<19>: [-51  13 -59 -13  17   0  29 -33 -42  25 -59  43 -28 -32 -12  -1  44 -19
   3 -35  35 -26  26 -20  30  55  57  20 -63 -64]
<76>: [ 20  32  51 -16  22  19   3 -20 -52  11 -37  18 -21 -29  27  25  81 -32
  10 -40  20 -44  33 -42  28   9  23  24 -33  -8]
<89>: [ 41  69   9 -34 -10   9  76 -41 -51  13 -62  75 -63 -56   6 -19  47 -31
  -2 -45  52 -30   8  13  44  69  46  30 -73 -73]
then: [-42  28   9]
[23 24]
then: [-51  13 -62]
[ 75 -63]

<57>: [ 54 -38  -2  -4]
<39>: [36 26  0  2]
<47>: [80  3 -1  4]
<102>: [28  6 -1  3]
<104>: [ 65 -11  -2   0]
[ 65 -11  -2   0]
<104>
[80  3 -1  4]
<47>
[ 54 -38  -2  -4]
<57>
[28  6 -1  3]
<102>

<208>: [ 17  10   1  -1  -1   2  -7 -11   8  -8]
<179>: [  7  17  -4   4   1   7 -12  10   5  53]
<186>: [  8  -1   2  -2  -2  -2   1  -9   3 -23]
<35>: [81 14  5 20 -7 -9 12 10 12 39]
<52>: [ 43   1   6   5  -5  -8   9 -10   8 -25]
<115>: [ 34  14   3  -2  -3   0  -8 -19  13 -22]
<15>: [ 67  35   2   5  -5   3 -16 -15  24  20]
<163>: [ 17  10   1  -2  -1   1  -7 -11   8  -8]
<203>: [10  6 -4 13  1  1  2 28 -2 77]
<126>: [-8  5 -6  8  3  4 -3 24 -5 68]
<98>: [ 1  4  5 -5 -4 -6  9  5  6 14]
then: [ 1  6  5 -5 -8]
[  9 -10]
then: [ 1  6  5 -5]
[-8  9]

<95>: [ -7  57 -33  47 -61 -46  30  13  52]
<20>: [ 46 -71 -22 -72  74  30  -6  -2 -70]
<156>: [ 34 -25 -67 -68  67  32  28  27  46]
<46>: [-23 -62 -42 -76  70  31  32  58  50]
<141>: [-62 -42 -23  -2  59   1  27   7   8]
<87>: [ 34 -25 -67 -44  39 -75  49  20   2]
then: [-23 -62 -42]
[-76  70]
[ 34 -25 -67 -68  67  32  28  27  46]
<156>
then: [-42 -23  -2  59   1  27]
[7 8]
then: [-2 59  1 27]
[7 8]
then: [30 -6]
[ -2 -70]
then: [ 57 -33  47 -61 -46]
[30 13]
then: [-23  -2]
[59  1]

<42>: [ -2  30  95 -95 -47  62 -54  87  -2  27  95 -95 -47  27 -83 -19 -90]
<63>: [-85  57 -77   6 -38  23  -7 -15 -57 -59 -70  23 -47 -55  43 -56  84]
<14>: [-96 -47  42 -10 -43  62 -54  87  -2  27  95 -95 -47  27 -83 -72 -90]
[ -2  30  95 -95 -47  62 -54  87  -2  27  95 -95 -47  27 -83 -19 -90]
<42>
then: [-47  62 -54  87  -2  27]
[ 95 -95]
[-96 -47  42 -10 -43  62 -54  87  -2  27  95 -95 -47  27 -83 -72 -90]
<14>
then: [-95 -47  62 -54  87  -2  27  95 -95 -47  27]
[-83 -19]
then: [-15 -57 -59 -70]
[ 23 -47]
then: [ 42 -10 -43]
[ 62 -54]
then: [ -7 -15]
[-57 -59]

